Below is a small trained network, with its code and all its weights. Each question gives an input and a class and asks what happens when units are switched off, that is, made to give their printed mean instead of their output.

import numpy as np


def w(rows, s, z=0):
    codes = np.array(rows[::2]) - 128.0
    scale = np.full(codes.shape[1], s)
    scale[-1] = z or s
    return codes * scale


def norm(h):
    return h / np.sqrt((h * h).mean(-1, keepdims=True) + 1e-5)


def f(y):
    return np.maximum(y, 0)


def log_softmax(a):
    a = a - a.max(-1, keepdims=True)
    return a - np.log(np.exp(a).sum(-1, keepdims=True))


def net(x, mask):
    res = np.array(x, float).reshape(1, 6) / 4 @ E
    u = 0
    for l in range(2):
        y = f(norm(res) @ A[l][:, :-1].T + A[l][:, -1])
        res = res + np.where(mask[u : u + 4], y, B[l][:, -1]) @ B[l][:, :-1]
        u += 4
    return log_softmax(norm(res)[-1] @ U[:, :-1].T + U[:, -1])


A, B = {}, {}
E = w([
[158,84,87,77,193,240],'x0',
[113,254,172,151,174,115],'x1',
[243,112,93,174,179,178],'x2',
[202,36,175,186,200,64],'x3',
[29,174,166,208,204,213],'x4',
[25,54,218,35,159,109],'x5',
],0.0084)
A[0] = w([
[172,71,63,171,6,125,22],'L0N1',
[158,238,108,40,144,57,215],'L0N2',
[165,203,108,138,146,194,2],'L0N3',
[136,140,110,95,155,47,218],'L0N4',
],0.011,0.0057)
B[0] = w([
[231,95,151,7,98,93,204],'L0N1',
[98,105,124,206,25,121,253],'L0N2',
[148,194,25,174,138,158,170],'L0N3',
[119,116,196,145,143,143,226],'L0N4',
],0.014,0.0066)
A[1] = w([
[160,220,77,109,246,173,26],'L1N1',
[151,50,131,111,184,135,4],'L1N2',
[78,116,107,53,187,164,17],'L1N3',
[73,145,132,76,134,220,121],'L1N4',
],0.011,0.003)
B[1] = w([
[254,172,208,160,174,173,241],'L1N1',
[119,169,195,166,139,78,220],'L1N2',
[55,101,213,17,82,158,192],'L1N3',
[94,107,83,31,195,253,253],'L1N4',
],0.0088,0.0037)
U = w([
[235,45,82,31,62,68,178],'0',
[96,5,226,196,246,46,4],'1',
[168,195,22,209,62,161,90],'2',
[4,55,124,35,208,232,128],'3',
[124,74,215,151,122,122,87],'4',
[166,221,72,221,209,247,123],'5',
[39,214,195,200,62,61,163],'6',
],0.012,0.0045)

Each question gives the input, the list of numbers given to net, and the class t.
The units are the neurons (one row each of A and B). Each row of codes is followed by its name. A weight is (code - 128) times the scale printed after its matrix; where a second scale follows, it is the last column's (A, B and U).
mask holds one flag per neuron, layer by layer. A switched-off neuron (its flag False) gives its mean, the last column of its row in B, instead of its output. The means were averaged over made-up inputs and are rounded, as every weight is.
A unit's drop is (log p(t) with every unit on - log p(t) with that unit switched off) / (log p(t) with every unit on - log p(t) with every unit switched off).
most important unit: the unit with the biggest drop
top k neurons: the k neurons with the biggest drops, biggest first
top k neurons in layer l: the k neurons of layer l with the biggest drops, biggest first
drop of u: that unit's drop, to one decimal
input [-8,-5,4,-8,6,-1], class 5: most important unit => L0N2
input [-1,4,-4,4,-5,-5], class 6: top 2 neurons in layer 0 => L0N2, L0N4
input [6,6,0,1,-8,8], class 4: top 3 neurons => L0N2, L0N4, L0N1
input [-4,-5,3,6,5,-7], class 0: top 2 neurons => L0N1, L0N4
input [8,4,-1,-1,-8,-4], class 2: top 3 neurons => L0N2, L0N3, L1N3
input [0,5,-4,7,-1,-8], class 6: top 2 neurons in layer 1 => L1N4, L1N1
input [-5,-7,0,-7,6,-7], class 0: top 3 neurons in layer 0 => L0N1, L0N2, L0N4
input [1,3,-6,-5,4,0], class 3: top 3 neurons in layer 1 => L1N4, L1N2, L1N1
input [3,3,7,-5,-2,4], class 2: top 3 neurons => L0N2, L0N4, L0N3
input [-2,5,6,8,-6,0], class 1: drop of L0N1 => 0.3
input [-2,-2,7,-2,-3,-7], class 0: drop of L0N1 => 1.4
input [3,-3,-5,1,1,-6], class 0: drop of L0N1 => 0.8
input [-4,-1,-1,-1,-1,-3], class 0: drop of L0N1 => 1.6
